Below is a small trained network, with its code and all its weights. Each question gives an input and a class and asks what happens when units are switched off, that is, made to give their printed mean instead of their output.

import numpy as np


def w(rows, s, z=0):
    codes = np.array(rows[::2]) - 128.0
    scale = np.full(codes.shape[1], s)
    scale[-1] = z or s
    return codes * scale


def norm(h):
    return h / np.sqrt((h * h).mean(-1, keepdims=True) + 1e-5)


def f(y):
    return np.maximum(y, 0)


def log_softmax(a):
    a = a - a.max(-1, keepdims=True)
    return a - np.log(np.exp(a).sum(-1, keepdims=True))


def net(x, mask):
    res = np.array(x, float).reshape(1, 8) / 4 @ E
    u = 0
    for l in range(4):
        y = f(norm(res) @ A[l][:, :-1].T + A[l][:, -1])
        res = res + np.where(mask[u : u + 3], y, B[l][:, -1]) @ B[l][:, :-1]
        u += 3
    return log_softmax(norm(res)[-1] @ U[:, :-1].T + U[:, -1])


A, B = {}, {}
E = w([
[111,151,157],'x0',
[138,75,111],'x1',
[109,125,221],'x2',
[98,162,62],'x3',
[87,178,131],'x4',
[103,84,161],'x5',
[225,255,140],'x6',
[141,164,237],'x7',
],0.0057)
A[0] = w([
[91,255,5,157],'0.n1',
[45,158,136,1],'0.n2',
[199,166,236,199],'0.n3',
],0.0089,0.00091)
B[0] = w([
[191,2,79,253],'0.n1',
[134,198,228,160],'0.n2',
[148,220,84,221],'0.n3',
],0.0072,0.0062)
A[1] = w([
[3,97,161,40],'1.n1',
[108,188,181,254],'1.n2',
[227,169,69,140],'1.n3',
],0.0067,0.0017)
B[1] = w([
[93,146,251,180],'1.n1',
[191,137,136,201],'1.n2',
[109,118,80,254],'1.n3',
],0.011,0.0042)
A[2] = w([
[90,135,95,156],'2.n1',
[194,183,1,22],'2.n2',
[153,52,194,249],'2.n3',
],0.0092,0.002)
B[2] = w([
[175,192,254,146],'2.n1',
[63,71,57,254],'2.n2',
[207,23,138,199],'2.n3',
],0.0079,0.0064)
A[3] = w([
[83,11,91,250],'3.n1',
[90,183,76,61],'3.n2',
[98,70,126,104],'3.n3',
],0.012,0.0027)
B[3] = w([
[188,159,161,254],'3.n1',
[140,166,254,148],'3.n2',
[140,68,202,168],'3.n3',
],0.0094,0.011)
U = w([
[150,226,148,123],'0',
[6,108,113,2],'1',
[191,68,66,224],'2',
[98,106,193,138],'3',
[164,97,148,125],'4',
[134,159,167,152],'5',
[149,148,52,32],'6',
],0.015,0.0075)

Each question gives the input, the list of numbers given to net, and the class t.
The units are the neurons (one row each of A and B). Each row of codes is followed by its name. A weight is (code - 128) times the scale printed after its matrix; where a second scale follows, it is the last column's (A, B and U).
mask holds one flag per neuron, layer by layer. A switched-off neuron (its flag False) gives its mean, the last column of its row in B, instead of its output. The means were averaged over made-up inputs and are rounded, as every weight is.
A unit's drop is (log p(t) with every unit on - log p(t) with that unit switched off) / (log p(t) with every unit on - log p(t) with every unit switched off).
The circuit of an input: a set's keep is (log p(t) with only the set's units on - log p(t) with every unit switched off) / (log p(t) with every unit on - log p(t) with every unit switched off). Starting from all 12 units, units are removed one at a time, each time the one whose removal leaves the highest keep (on an exact tie, the one counted first), for as long as the keep stays at least 0.8.
circuit, biggest first: the units of the circuit, biggest drop first
k most important neurons: the k neurons with the biggest drops, biggest first
k most important neurons of layer l: the k neurons of layer l with the biggest drops, biggest first
drop of u: that unit's drop, to one decimal
input [5,-5,-1,1,2,3,5,-3], class 2: circuit, biggest first	0.n1
input [-7,1,3,-1,8,7,-4,-8], class 3: circuit, biggest first	0.n1; 1.n1
input [-3,8,5,7,-1,5,-4,-1], class 3: circuit, biggest first	0.n1; 1.n1
input [0,0,-6,-4,-6,-6,4,8], class 0: circuit, biggest first	0.n1; 0.n3
input [0,8,0,-4,-2,-1,7,8], class 0: 2 most important neurons	0.n1; 0.n3
input [2,1,0,3,6,-5,8,3], class 6: 2 most important neurons of layer 3	3.n1; 3.n3
input [8,2,1,-2,-1,-6,-2,8], class 0: 2 most important neurons	0.n3; 0.n1
input [0,-2,2,-5,-5,2,6,1], class 0: 2 most important neurons	0.n1; 0.n3
input [0,6,8,-5,1,-8,2,2], class 0: 3 most important neurons	0.n3; 0.n1; 2.n3
input [7,-8,7,-7,0,-5,0,1], class 0: 2 most important neurons of layer 0	0.n3; 0.n1
input [-6,2,-1,0,-2,-5,-6,-2], class 4: 2 most important neurons of layer 0	0.n1; 0.n3
input [3,1,-2,-1,6,-8,2,4], class 6: 2 most important neurons of layer 2	2.n3; 2.n2
input [-4,2,8,3,8,-5,-6,-5], class 3: 2 most important neurons of layer 0	0.n1; 0.n2
input [-4,-2,3,3,5,-8,-4,8], class 0: drop of 1.n2	0.1
input [4,-3,7,-6,-1,0,1,0], class 0: drop of 0.n1	0.5
input [8,8,-6,8,-6,0,-4,5], class 4: most important neuron of layer 0	0.n1
